In the rows, zero is written as 128.
127,91,164,95,150,137,87,139,85,121,120,127,112,125,153,124,162,127,127,164,107,122,160,95,203,162,125,100,133,132,81,85,119,165,122,168  Q_846
106,120,129,141,118,124,115,127,133,128,123,113,142,109,146,118,136,132,122,125,123,125,132,121,128,116,116,151,133,114,145,142,138,114,137,112  Q_918
150,141,148,96,131,116,195,121,174,132,95,114,169,117,105,167,110,187,154,122,119,102,76,171,71,73,129,84,82,135,141,89,50,140,36,145  Q_706
113,143,109,143,132,141,128,109,151,126,135,86,122,108,136,116,126,124,119,119,123,122,114,123,101,120,119,155,126,108,145,118,120,126,121,158  Q_704
115,135,129,116,137,103,117,136,115,117,130,92,145,116,141,145,142,128,150,129,131,114,120,136,111,117,117,142,133,127,134,115,119,129,121,137  Q_706
111,130,142,117,132,112,118,152,128,110,114,118,137,130,144,157,135,126,138,117,146,141,133,129,129,130,101,130,148,147,123,138,135,122,139,130  Q_365
117,125,121,133,128,143,112,121,157,129,133,126,137,115,134,123,132,144,124,131,125,140,114,114,101,108,124,153,129,107,132,124,141,127,114,136  Q_869
168,154,110,82,134,106,68,133,126,88,93,55,115,64,90,124,77,88,141,121,102,176,178,105,139,119,130,168,125,134,113,96,131,144,172,192  Q_706
133,94,124,105,113,138,159,129,126,117,120,213,127,129,160,116,122,100,125,167,131,154,142,68,134,178,105,151,138,161,110,213,191,99,156,172  Q_846
118,132,127,130,119,134,135,137,159,130,137,112,132,104,147,130,139,137,121,137,114,138,123,105,122,120,108,148,133,117,138,140,142,105,117,133  Q_746
140,105,91,105,137,160,107,119,112,103,114,143,143,113,110,122,103,124,130,144,126,112,139,98,156,147,113,144,140,148,98,96,167,182,129,156  Q_869
110,147,121,111,135,118,119,148,127,113,119,111,120,127,142,110,145,135,140,129,134,120,141,139,144,135,116,130,139,133,128,136,97,135,135,121  Q_846
151,104,135,122,98,163,142,145,126,142,122,137,87,118,120,79,137,108,153,170,130,83,100,122,156,144,187,177,125,142,122,117,149,146,140,143  Q_706
123,150,118,148,137,126,117,134,148,124,129,109,122,111,156,102,132,134,125,144,125,129,134,122,122,136,107,142,135,123,129,127,101,114,120,128  Q_846
90,96,120,66,175,132,140,80,57,113,105,178,181,124,133,116,98,163,132,116,176,76,169,152,149,73,76,162,130,149,167,115,140,105,66,201  Q_704
137,116,137,108,132,129,135,117,114,133,118,131,122,99,136,121,99,117,127,137,115,148,165,144,134,125,135,131,135,139,124,162,101,116,120,186  Q_704
126,133,121,140,123,146,114,120,154,138,125,122,130,104,135,133,129,129,118,139,127,137,127,123,112,116,133,160,131,104,139,146,129,123,119,145  Q_869
142,111,135,97,128,145,111,163,104,93,100,156,108,138,122,131,141,129,131,111,150,165,139,136,155,136,121,116,137,151,82,82,177,123,144,136  Q_365
167,53,120,88,112,103,125,144,119,182,132,137,145,83,144,168,147,100,130,218,156,114,124,87,159,99,178,189,83,167,160,181,68,109,121,185  Q_812
190,104,114,113,81,95,133,214,125,116,112,184,127,117,156,177,156,163,136,99,174,162,112,144,126,136,74,44,85,204,83,107,99,88,102,148  Q_365
129,127,108,128,123,137,97,115,154,117,129,112,127,114,145,119,133,138,127,130,122,127,109,125,127,124,128,154,126,118,134,112,136,129,122,108  Q_393
142,137,147,153,133,113,94,117,144,117,161,86,143,129,156,113,130,84,148,151,124,164,81,109,147,174,165,155,128,106,75,81,120,120,144,118  Q_488
104,119,139,124,122,125,128,132,132,123,112,110,136,106,126,148,137,128,143,123,127,131,143,121,127,113,117,148,139,116,142,147,125,112,120,110  Q_869
106,116,127,110,121,130,112,131,111,120,117,121,140,107,134,136,135,137,141,120,127,132,142,120,123,122,98,131,137,119,126,123,121,112,115,123  Q_869
162,96,117,125,119,140,114,112,87,117,136,156,111,114,129,102,132,107,119,140,115,173,170,130,159,155,153,106,135,124,69,120,121,89,136,114  Q_869
107,134,130,120,135,124,123,127,106,145,134,93,127,129,149,148,129,115,129,116,137,119,149,133,127,112,117,131,128,135,135,135,124,118,124,147  Q_123
102,146,128,108,125,130,146,137,113,113,124,121,149,118,143,133,129,129,139,131,119,131,134,128,134,127,111,138,140,113,140,144,124,100,117,129  Q_746
117,134,121,137,125,129,119,127,142,143,141,108,130,107,147,122,138,141,134,139,132,128,108,117,95,126,106,148,134,117,149,143,122,118,137,122  Q_488
115,131,124,129,130,140,125,111,145,131,133,115,130,120,134,105,138,139,127,131,126,132,101,113,103,120,114,153,122,107,150,124,124,102,126,124  Q_812
111,131,126,86,108,133,111,126,110,116,108,98,129,114,132,145,127,115,138,117,125,121,135,129,148,127,113,129,137,132,127,131,118,123,132,105  Q_393
119,140,109,114,134,111,122,130,114,88,122,90,140,102,141,147,115,117,139,118,115,137,136,130,106,129,98,136,137,128,137,121,107,121,137,151  Q_704
105,137,125,135,135,147,122,93,127,138,146,112,129,118,158,114,121,141,124,129,119,133,107,113,112,120,109,156,123,113,134,122,143,124,112,161  Q_123
134,152,179,116,185,93,145,93,170,84,111,166,189,121,172,126,103,202,139,162,123,100,100,172,91,84,105,162,130,110,168,121,92,84,70,117  Q_706
142,109,116,124,120,134,180,156,197,134,135,90,130,136,102,134,100,155,115,51,160,91,159,160,136,52,127,76,117,194,160,124,155,110,108,182  Q_365
108,131,74,155,96,124,126,105,182,115,212,98,127,143,158,68,124,137,143,90,125,82,123,179,108,78,175,117,135,137,151,107,103,71,157,119  Q_846
108,64,153,120,140,136,118,100,92,86,121,174,113,147,131,140,160,140,148,128,109,168,117,88,110,150,108,117,150,122,88,72,201,141,133,119  Q_365
162,119,152,157,155,87,61,57,175,165,148,126,106,133,178,106,155,95,90,137,117,149,106,37,107,222,104,132,110,101,115,168,90,164,109,178  Q_393
122,134,115,123,121,151,107,121,142,125,116,116,131,107,148,116,122,140,123,136,122,118,113,117,129,124,111,156,126,117,146,122,137,124,111,122  Q_393
107,120,122,140,119,128,106,127,133,124,119,109,140,109,136,119,137,138,127,118,127,122,125,126,123,106,117,155,126,110,146,113,141,127,128,118  Q_918
109,128,138,124,133,109,121,165,121,109,118,103,141,129,147,163,133,116,144,125,140,148,142,138,120,116,120,132,150,142,126,127,134,107,141,120  Q_365
152,115,143,99,123,83,136,155,112,138,107,131,147,122,128,153,116,163,165,101,145,66,159,174,125,106,92,50,113,186,121,98,56,130,80,131  Q_706
107,134,118,144,128,139,122,145,150,129,123,113,125,122,142,142,147,143,123,131,134,135,116,114,106,119,110,139,138,123,136,126,146,128,138,118  Q_365
132,141,154,115,124,150,147,87,139,153,112,122,134,126,117,125,96,99,129,133,130,141,119,115,111,149,126,123,132,118,99,132,119,111,122,132  Q_488
123,159,123,67,137,166,120,95,128,125,152,84,110,109,136,57,106,119,73,109,165,107,163,178,178,85,124,180,172,140,157,201,129,58,169,167  Q_812
126,139,131,105,120,86,105,129,165,92,119,217,176,95,146,104,80,176,166,156,119,168,134,96,217,150,90,148,126,189,77,176,133,157,146,130  Q_846
103,142,142,105,106,130,136,149,108,117,128,96,122,115,132,141,140,112,135,121,118,132,135,116,137,124,113,133,143,119,139,140,132,107,133,137  Q_746
184,117,103,119,134,142,126,101,152,114,126,87,111,75,135,145,142,137,102,157,118,151,123,146,136,155,95,109,156,145,60,116,94,118,145,57  Q_488
103,152,129,128,132,132,120,106,97,122,148,98,130,122,168,117,108,119,136,110,124,134,139,165,128,132,109,135,155,128,121,142,118,101,128,144  Q_123
90,168,95,135,139,196,113,170,159,176,96,109,150,94,136,120,114,164,90,122,126,58,206,101,211,122,61,118,136,126,147,139,180,144,126,148  Q_746
117,127,140,112,125,117,128,150,131,115,140,91,133,117,142,138,130,122,134,118,116,130,144,120,134,120,109,123,145,136,130,126,133,117,120,146  Q_746
129,133,126,137,129,125,125,116,154,141,139,122,132,111,135,127,134,144,127,143,129,139,108,105,100,122,116,144,123,118,142,143,126,124,138,120  Q_488
121,154,169,160,111,91,124,68,130,110,108,130,128,47,133,96,66,132,158,98,97,185,155,125,164,137,95,162,116,110,159,180,82,81,102,207  Q_704
168,118,169,129,128,139,152,86,135,118,89,121,93,91,108,103,96,83,126,129,120,153,160,120,162,152,129,166,143,121,115,129,137,81,97,156  Q_746
137,112,117,102,141,148,114,139,134,92,125,102,89,117,135,78,143,127,130,126,116,149,129,118,150,166,114,140,154,145,94,114,154,169,136,166  Q_846
108,117,138,117,123,109,114,139,107,111,114,85,142,115,135,133,131,110,134,106,134,118,147,134,141,124,107,140,146,135,133,132,130,128,138,119  Q_918
161,111,141,93,136,141,126,137,153,123,72,124,123,94,112,104,91,124,146,146,127,138,155,130,160,142,113,153,133,157,98,113,116,109,125,104  Q_812
147,176,169,171,150,105,72,164,131,132,169,121,100,198,159,86,124,153,71,104,163,57,154,203,97,98,110,56,180,166,116,102,101,158,144,76  Q_918
197,58,145,140,175,90,119,193,132,132,140,167,125,157,152,99,137,138,133,179,135,89,145,80,155,159,156,109,96,183,157,120,118,178,112,188  Q_812
187,92,172,172,161,110,126,85,166,110,85,183,134,124,109,181,115,166,111,134,109,138,177,116,128,73,140,68,79,108,128,14,119,69,85,106  Q_365
146,92,131,141,139,131,131,87,125,127,159,72,127,103,142,131,119,86,138,152,104,155,122,132,136,172,150,137,169,135,83,137,127,144,140,138  Q_488
132,101,142,86,135,150,96,90,133,125,141,149,128,145,147,113,129,141,110,120,130,134,126,152,136,99,152,127,132,122,109,100,153,113,109,145  Q_393
156,101,102,140,129,128,130,111,181,116,116,126,115,115,123,102,122,127,147,105,125,120,162,149,157,134,143,112,119,145,99,85,119,107,118,120  Q_846
88,61,109,108,146,134,122,88,227,118,126,111,185,76,148,148,147,190,157,97,80,113,176,136,209,97,127,133,120,108,152,140,154,84,151,100  Q_812
108,124,122,101,109,125,103,135,123,118,111,87,133,103,134,154,124,129,147,118,118,120,131,128,134,116,106,135,136,136,139,126,120,139,124,110  Q_393
114,143,114,136,139,127,126,122,147,115,133,120,134,118,155,108,133,136,125,152,127,118,123,108,118,126,109,157,132,121,145,135,117,116,125,134  Q_846
132,115,131,121,147,143,126,68,131,99,114,124,146,107,132,112,123,121,146,150,115,160,66,111,128,176,111,179,133,106,100,103,128,140,100,144  Q_812
134,121,120,129,109,141,117,136,139,125,119,108,124,106,143,135,131,130,125,133,123,128,118,118,129,115,123,141,118,125,138,114,135,107,112,111  Q_393
142,103,139,116,150,124,89,115,143,106,104,168,116,136,122,120,145,152,138,129,105,151,157,138,169,124,174,127,117,102,125,98,146,143,134,89  Q_393
106,122,136,103,124,129,135,130,112,130,115,113,141,122,130,125,132,124,146,117,131,123,134,125,131,126,110,127,124,123,143,134,107,90,126,122  Q_812
99,127,131,120,117,114,110,117,107,118,116,105,138,109,122,128,135,138,130,102,134,120,141,140,141,105,103,137,138,125,140,133,122,135,134,112  Q_918
131,53,145,141,140,127,172,105,204,142,100,66,126,63,106,172,131,157,160,131,104,132,111,124,76,69,119,184,132,141,157,121,178,155,61,168  Q_706
103,132,120,141,125,126,126,138,148,134,127,104,132,114,144,134,139,132,128,132,134,132,125,101,117,120,112,151,134,126,143,140,129,110,141,119  Q_365
151,117,114,125,132,132,120,192,91,102,135,151,113,148,140,78,111,120,141,148,135,162,138,128,131,145,158,128,140,163,104,107,149,135,147,151  Q_365
---
97,129,173,118,128,137,105,98,94,109,116,213,155,207,107,112,115,140,107,115,89,116,143,151,110,103,134,134,151,87,129,95,144,141,77,142  Q_570
146,98,120,120,157,111,98,136,141,121,106,133,118,101,147,162,125,148,119,115,143,130,151,152,174,126,130,116,166,134,141,113,137,127,142,188  Q_880
158,75,154,113,76,125,125,241,132,173,144,152,136,108,165,158,158,141,159,140,135,149,167,139,163,123,167,149,166,137,140,83,118,120,121,156  Q_79
115,187,109,126,111,128,121,108,122,93,139,133,138,164,109,126,119,157,131,149,158,140,142,127,136,158,145,147,120,126,113,143,112,129,149,139  Q_695
178,74,109,139,131,173,130,117,162,138,132,148,152,125,110,124,111,103,126,84,94,143,159,129,140,86,145,135,150,141,197,113,103,124,163,154  Q_882
127,125,189,131,111,150,96,179,108,136,119,151,159,85,166,168,105,171,110,112,119,117,150,150,143,138,146,120,157,123,82,139,176,63,122,154  Q_920
154,136,117,80,140,157,81,103,104,162,161,104,81,47,129,56,118,149,165,104,143,150,179,134,187,163,136,111,134,99,75,89,136,157,145,132  Q_695
140,130,109,98,120,129,122,137,125,139,113,81,150,131,107,111,134,68,125,87,112,126,116,164,125,108,110,128,128,97,164,65,144,185,91,117  Q_893
131,96,113,97,128,106,125,141,112,134,144,142,152,138,120,125,136,113,126,75,79,98,119,183,111,124,127,144,183,69,156,82,156,185,95,130  Q_695
95,151,154,180,160,90,158,94,138,117,117,106,102,83,75,99,127,78,113,112,139,129,171,179,111,97,109,145,136,131,119,95,114,149,147,169  Q_695
116,118,127,86,145,86,98,100,157,129,113,166,114,102,132,112,112,121,172,132,159,136,185,142,154,119,127,136,194,114,104,115,92,91,89,156  Q_570
150,96,53,78,123,81,113,154,148,135,93,119,112,94,143,126,145,144,104,139,137,101,141,174,195,147,90,123,88,113,149,117,138,147,130,160  Q_880
77,164,75,142,128,116,142,103,113,122,168,180,179,137,122,145,95,167,181,141,148,121,184,103,143,127,130,101,168,65,81,148,107,122,138,138  Q_893
182,44,119,133,138,137,108,157,181,146,125,97,107,129,133,149,137,163,137,139,122,167,103,143,135,112,197,147,140,163,167,106,115,98,142,188  Q_214
116,151,146,131,135,115,111,132,160,137,121,89,108,130,131,153,126,154,122,118,136,147,153,90,175,136,137,117,144,157,142,112,83,124,176,146  Q_893
94,87,95,132,109,129,168,131,118,103,98,119,142,98,106,95,166,106,157,179,80,131,176,152,176,126,84,123,143,112,201,87,111,134,126,162  Q_893
121,111,119,71,131,105,96,126,182,130,117,134,130,107,166,160,109,153,163,86,119,102,167,132,128,114,133,138,128,122,174,125,127,106,107,145  Q_570
98,125,91,80,124,113,157,141,170,127,140,68,171,157,131,133,102,155,136,79,128,123,124,122,174,149,120,107,40,118,166,144,129,175,149,138  Q_695
148,94,76,105,155,137,129,125,154,136,133,123,163,131,110,118,105,125,109,119,95,139,114,101,151,112,104,126,146,124,116,163,106,122,150,114  Q_214
114,93,158,101,165,86,115,76,84,106,151,122,96,98,156,129,118,108,158,170,127,106,180,167,139,158,132,181,206,109,168,99,141,109,79,145  Q_79
106,177,124,140,111,133,117,141,144,124,135,94,128,129,122,130,129,160,120,143,127,146,132,122,104,112,148,127,92,127,88,132,135,114,130,101  Q_920
137,111,88,96,141,104,146,163,147,162,116,110,131,98,114,173,141,142,166,101,130,117,131,155,122,113,140,125,201,90,126,100,135,163,121,130  Q_882
120,141,136,100,107,153,143,71,135,120,121,75,184,99,113,111,112,79,167,104,150,187,160,109,165,156,124,102,72,109,112,162,114,131,114,79  Q_222
152,92,117,120,123,155,151,155,89,146,126,157,171,93,103,103,154,101,114,136,128,146,167,137,202,119,101,114,114,109,97,137,149,175,158,96  Q_79
124,189,149,104,141,136,112,107,126,121,126,102,60,171,88,92,127,149,152,126,147,129,160,133,126,164,129,153,149,146,182,95,113,196,119,153  Q_695
140,132,109,131,77,90,171,84,94,130,134,123,111,74,145,113,150,154,130,174,105,149,157,167,125,128,88,145,89,121,87,115,138,97,148,122  Q_882
106,149,129,142,119,114,114,77,87,119,116,185,107,131,139,150,152,135,155,123,121,122,131,132,91,98,151,146,125,107,116,81,130,114,97,121  Q_570
113,123,155,154,109,143,156,182,165,148,120,111,93,158,101,122,148,167,152,160,121,155,146,139,105,105,162,129,121,149,161,83,107,142,127,179  Q_882
167,142,118,98,108,150,142,78,123,158,127,114,164,75,134,108,91,75,157,59,103,156,160,135,129,100,77,115,118,130,122,129,134,121,102,88  Q_920
137,154,149,150,103,87,158,113,105,125,148,143,135,124,128,178,108,178,104,118,136,147,140,160,97,131,126,152,134,148,101,144,137,119,161,158  Q_880
89,109,186,119,113,132,64,202,176,114,145,65,113,119,172,106,185,115,83,152,77,153,146,108,124,104,137,125,107,123,132,95,120,114,106,97  Q_222
115,134,101,129,139,86,136,57,109,81,132,148,133,125,108,85,138,108,158,135,165,139,164,167,98,103,106,138,128,85,107,132,159,168,102,117  Q_570
92,150,148,123,131,116,117,105,133,118,131,120,131,154,127,160,123,118,108,113,118,136,102,144,89,105,136,127,76,126,125,113,138,145,89,107  Q_880
118,148,92,86,112,127,102,132,151,108,106,153,110,115,95,161,142,184,136,112,69,104,97,121,121,159,140,154,147,136,130,103,99,172,159,109  Q_695
158,192,131,118,163,125,111,170,135,178,67,87,71,96,127,152,142,151,115,112,155,110,173,119,165,120,67,109,154,135,115,127,151,155,156,151  Q_214
150,185,63,160,114,114,158,154,128,139,95,87,124,136,119,118,147,144,176,201,167,159,177,169,135,119,151,134,206,93,119,107,129,70,101,188  Q_920
117,125,119,149,140,88,126,129,137,140,115,135,65,164,111,137,180,141,70,163,86,122,69,153,100,70,115,150,82,175,136,39,92,147,115,156  Q_893
97,131,139,120,146,146,87,115,103,122,135,135,106,130,130,148,142,139,131,126,141,123,95,109,141,130,153,119,95,137,120,83,125,153,115,123  Q_893
146,103,137,87,151,132,120,166,128,170,163,107,163,106,114,118,110,97,165,113,185,167,172,146,172,117,164,121,182,93,79,114,136,162,105,121  Q_79
80,122,139,116,106,62,124,121,146,100,134,155,133,62,175,172,149,137,127,146,90,122,168,91,155,122,76,139,105,143,82,142,100,122,165,64  Q_79
144,133,137,99,119,125,114,191,123,149,146,104,108,77,158,147,133,182,133,134,99,108,139,164,88,158,134,137,181,96,116,142,188,124,109,129  Q_880
131,128,119,144,99,111,150,125,122,133,132,129,129,120,125,171,130,168,133,138,105,122,111,115,125,173,162,153,156,131,145,144,104,98,162,120  Q_893
118,95,132,178,122,135,103,136,183,94,85,154,163,100,124,149,106,116,147,128,121,136,121,146,95,95,157,117,104,115,95,125,141,98,116,165  Q_214
125,117,187,166,168,100,137,122,155,135,84,109,108,159,134,178,175,145,116,153,131,146,115,164,123,110,158,91,169,103,104,148,175,122,105,116  Q_882
157,95,140,61,121,128,94,146,124,165,161,104,128,96,158,144,102,161,121,71,118,121,137,142,149,147,138,142,140,131,143,128,152,128,120,111  Q_920
117,128,86,122,144,124,80,106,144,109,111,66,114,88,178,138,142,123,99,116,84,95,146,123,167,111,108,118,71,112,182,75,143,114,154,140  Q_893
140,66,180,92,149,168,117,160,144,126,160,150,188,172,139,72,85,101,107,14,86,130,121,111,110,77,91,100,108,129,161,129,172,204,103,127  Q_570
143,107,131,92,141,174,66,156,152,163,110,116,102,115,150,132,142,134,124,101,91,108,157,127,180,110,130,107,112,128,197,64,131,138,117,156  Q_893
169,133,126,168,142,132,127,168,147,157,96,88,108,138,73,153,126,133,124,93,158,106,93,187,83,136,207,144,156,106,161,85,162,176,126,175  Q_893
171,224,99,151,107,111,138,102,140,157,75,190,89,133,127,166,143,190,159,158,150,121,221,146,118,106,122,144,174,124,125,146,117,69,143,170  Q_570
168,118,116,128,146,118,117,175,162,133,109,65,77,70,155,74,132,175,115,163,108,109,149,156,136,157,100,121,148,128,124,158,184,105,131,154  Q_920
162,136,105,126,92,108,175,62,151,110,130,97,162,118,165,80,102,120,206,149,121,198,195,127,160,135,66,95,153,127,135,143,113,96,119,157  Q_893
93,120,86,103,78,131,94,176,192,94,112,87,167,79,144,116,113,120,97,122,87,110,199,112,186,121,104,144,65,134,191,124,92,85,175,128  Q_920
101,72,143,156,123,149,133,127,105,118,164,162,150,131,135,70,131,92,163,119,163,166,158,101,164,113,135,88,110,98,105,113,122,163,123,121  Q_882
72,136,137,75,151,111,132,108,151,128,133,100,119,42,107,106,122,117,179,105,100,148,167,104,118,108,100,129,178,121,91,115,97,134,125,89  Q_570
98,116,184,134,182,118,158,157,92,137,141,85,153,171,133,184,149,122,100,97,143,153,80,106,141,108,138,104,197,124,104,127,151,155,132,108  Q_882
121,129,118,152,126,124,141,123,101,101,98,76,113,133,166,106,162,131,157,161,118,171,95,116,126,106,85,99,80,129,101,82,167,151,107,148  Q_214
95,123,151,101,141,156,107,93,142,97,121,108,126,131,130,105,128,146,153,134,83,153,133,118,108,108,147,127,112,126,143,104,138,114,102,126  Q_570
140,78,110,131,169,99,184,141,114,165,141,56,96,102,145,116,169,146,157,179,129,159,127,131,152,136,111,118,170,117,133,160,149,111,123,133  Q_214
138,132,90,131,111,144,141,163,179,115,155,39,145,97,123,59,97,98,172,101,116,138,141,133,64,149,139,119,113,75,161,157,168,173,107,101  Q_880
124,106,195,147,128,127,53,75,73,112,172,107,95,106,197,145,164,138,102,140,160,159,159,151,138,119,185,140,67,119,110,79,164,88,109,140  Q_222
144,142,105,167,118,85,98,138,142,110,122,170,80,171,86,70,134,136,78,149,185,114,150,141,138,133,131,143,117,112,94,109,103,189,165,146  Q_882
107,174,159,155,116,134,168,79,77,101,100,106,117,133,110,81,124,124,147,151,112,157,102,149,120,161,111,123,95,129,87,94,144,134,105,154  Q_695
100,78,111,201,175,116,163,97,53,122,177,142,115,137,125,112,147,117,112,139,134,132,69,94,119,120,170,130,151,102,86,108,120,130,152,117  Q_882
143,82,114,126,114,108,117,146,145,100,102,70,92,106,110,76,153,137,152,180,105,167,111,164,128,152,171,146,202,105,121,48,119,136,123,164  Q_882
103,154,146,124,150,140,148,110,146,97,113,129,151,160,133,131,172,76,128,169,137,142,133,120,132,96,50,91,93,147,150,200,149,137,77,66  Q_893
122,84,168,91,124,134,109,113,232,123,124,82,159,100,138,123,84,141,131,79,81,171,137,126,121,85,95,92,17,161,114,149,139,147,132,117  Q_214
